Below are the code and all the weights of a small trained network. Each question names an input and a class and asks about switching units off, where a switched-off unit gives its printed mean instead of its output.

import numpy as np


def w(rows, s, z=0):
    codes = np.array(rows[::2]) - 128.0
    scale = np.full(codes.shape[1], s)
    scale[-1] = z or s
    return codes * scale


def f(y):
    return y / 2 * (1 + np.tanh(0.7978845608 * (y + 0.044715 * y**3)))


def log_softmax(a):
    a = a - a.max(-1, keepdims=True)
    return a - np.log(np.exp(a).sum(-1, keepdims=True))


def net(x, mask):
    res = np.array(x, float).reshape(1, 8) / 4 @ E
    y = f(res @ A[0][:, :-1].T + A[0][:, -1])
    res = res + np.where(mask, y, B[0][:, -1]) @ B[0][:, :-1]
    return log_softmax(res[-1] @ U[:, :-1].T + U[:, -1])


A, B = {}, {}
E = w([
[128,127,128,129,127,131,125,125,130],'x0',
[128,127,128,126,129,129,126,127,129],'x1',
[130,121,69,113,142,78,154,2,88],'x2',
[152,166,84,115,139,211,203,133,91],'x3',
[128,129,129,129,129,124,132,132,125],'x4',
[251,158,111,124,104,112,108,142,148],'x5',
[128,128,128,128,128,128,129,129,127],'x6',
[128,127,127,128,127,126,131,130,129],'x7',
],0.02)
A[0] = w([
[149,122,124,134,121,149,120,141,150,97],'neuron 1',
[115,122,128,132,128,80,94,135,139,247],'neuron 2',
[107,126,135,101,136,156,109,134,125,123],'neuron 3',
[158,136,118,119,115,125,122,176,147,158],'neuron 4',
[136,153,137,115,138,109,133,126,123,133],'neuron 5',
[116,153,133,116,129,102,107,137,114,187],'neuron 6',
[150,105,121,131,113,128,122,119,104,107],'neuron 7',
[158,145,93,122,136,250,211,125,92,146],'neuron 8',
[90,136,154,139,131,144,123,129,106,195],'neuron 9',
[89,136,110,120,132,150,131,96,124,83],'neuron 10',
[113,133,135,115,136,118,130,124,126,114],'neuron 11',
[235,135,98,117,128,88,124,66,127,42],'neuron 12',
[30,110,104,144,127,112,170,34,113,128],'neuron 13',
[182,130,107,147,105,97,151,81,141,51],'neuron 14',
[92,120,137,119,119,166,117,159,139,170],'neuron 15',
[228,129,154,114,133,150,90,214,151,130],'neuron 16',
[27,122,160,142,126,179,134,199,140,227],'neuron 17',
[122,160,149,134,131,118,129,120,117,140],'neuron 18',
],0.022,0.011)
B[0] = w([
[134,141,110,147,89,127,130,139,136,151],'neuron 1',
[142,46,166,147,113,126,107,63,133,189],'neuron 2',
[115,114,106,122,145,142,125,152,132,148],'neuron 3',
[162,190,184,101,154,163,95,81,124,181],'neuron 4',
[133,130,142,139,132,116,111,144,111,135],'neuron 5',
[108,107,177,125,117,136,144,113,132,150],'neuron 6',
[125,123,126,134,128,100,124,157,131,138],'neuron 7',
[118,234,14,119,131,130,159,238,124,252],'neuron 8',
[109,84,114,134,152,128,149,125,119,170],'neuron 9',
[155,168,53,135,181,118,112,54,128,157],'neuron 10',
[119,118,125,136,92,105,152,152,116,136],'neuron 11',
[92,22,143,129,199,133,106,235,127,205],'neuron 12',
[120,190,107,135,61,129,180,5,120,229],'neuron 13',
[113,85,126,117,194,134,103,175,141,171],'neuron 14',
[126,82,136,126,163,105,129,189,127,183],'neuron 15',
[185,207,154,133,31,133,129,82,128,248],'neuron 16',
[100,30,127,122,228,130,82,224,134,251],'neuron 17',
[129,127,118,122,136,130,121,110,146,131],'neuron 18',
],0.025,0.042)
U = w([
[97,34,181,153,183,109,97,114,143,255],'0',
[91,145,78,146,209,144,150,208,117,172],'1',
[198,131,216,150,58,140,95,71,158,76],'2',
[189,240,114,147,84,175,150,167,132,67],'3',
[100,109,145,150,100,94,165,2,118,127],'4',
[100,216,52,147,124,130,212,93,96,3],'5',
],0.0079,0.0039)

Each question gives the input, the list of numbers given to net, and the class t.
The units are the neurons (one row each of A and B). Each row of codes is followed by its name. A weight is (code - 128) times the scale printed after its matrix; where a second scale follows, it is the last column's (A, B and U).
mask holds one flag per neuron, in row order. A switched-off neuron (its flag False) gives its mean, the last column of its row in B, instead of its output. The means were averaged over made-up inputs and are rounded, as every weight is.
A unit's drop is (log p(t) with every unit on - log p(t) with that unit switched off) / (log p(t) with every unit on - log p(t) with every unit switched off).
The circuit of an input: a set's keep is (log p(t) with only the set's units on - log p(t) with every unit switched off) / (log p(t) with every unit on - log p(t) with every unit switched off). Starting from the 12 units with the biggest drops (on a tie, the unit counted first), units are removed one at a time, each time the one whose removal leaves the highest keep (on an exact tie, the one counted first), for as long as the keep stays at least 0.8.
circuit, biggest first: the units of the circuit, biggest drop first
top k neurons: the k neurons with the biggest drops, biggest first
drop of u: that unit's drop, to one decimal
input [5,2,-7,-1,-3,3,6,-4], class 2: circuit, biggest first : (neuron 8; neuron 16)
input [-8,-5,2,7,3,0,1,-6], class 5: circuit, biggest first : (neuron 17)
input [0,-7,2,-4,-4,-1,-6,8], class 4: circuit, biggest first : (neuron 8; neuron 17)
input [-8,-3,1,8,1,-7,2,6], class 5: top 3 neurons : (neuron 13; neuron 12; neuron 10)
input [4,5,5,1,-5,0,3,6], class 5: top 2 neurons : (neuron 17; neuron 13)
input [-3,-8,1,6,-6,-5,-4,-5], class 5: top 2 neurons : (neuron 13; neuron 12)
input [7,-8,5,-8,-1,1,5,-4], class 0: top 2 neurons : (neuron 12; neuron 16)
input [5,-3,5,0,-6,0,5,-2], class 4: top 3 neurons : (neuron 8; neuron 17; neuron 13)
input [-5,-3,1,-5,6,-7,7,1], class 4: top 2 neurons : (neuron 13; neuron 12)
input [2,6,5,8,-4,0,-6,-1], class 5: top 2 neurons : (neuron 17; neuron 13)
input [-4,8,-1,-1,-6,8,5,3], class 2: top 2 neurons : (neuron 8; neuron 16)
input [-5,0,4,5,0,0,8,-5], class 5: top 2 neurons : (neuron 17; neuron 13)
input [8,0,1,5,3,-7,-1,-1], class 5: top 2 neurons : (neuron 13; neuron 12)
input [5,-4,7,3,2,-2,-8,8], class 5: circuit, biggest first : (neuron 13)
input [-2,-4,-2,-5,-7,5,6,2], class 2: drop of neuron 8 : 0.1
input [6,-7,-1,-6,-4,8,4,-7], class 2: drop of neuron 16 : 0.7
input [6,-4,-3,5,6,1,-5,-1], class 3: drop of neuron 12 : 0.3
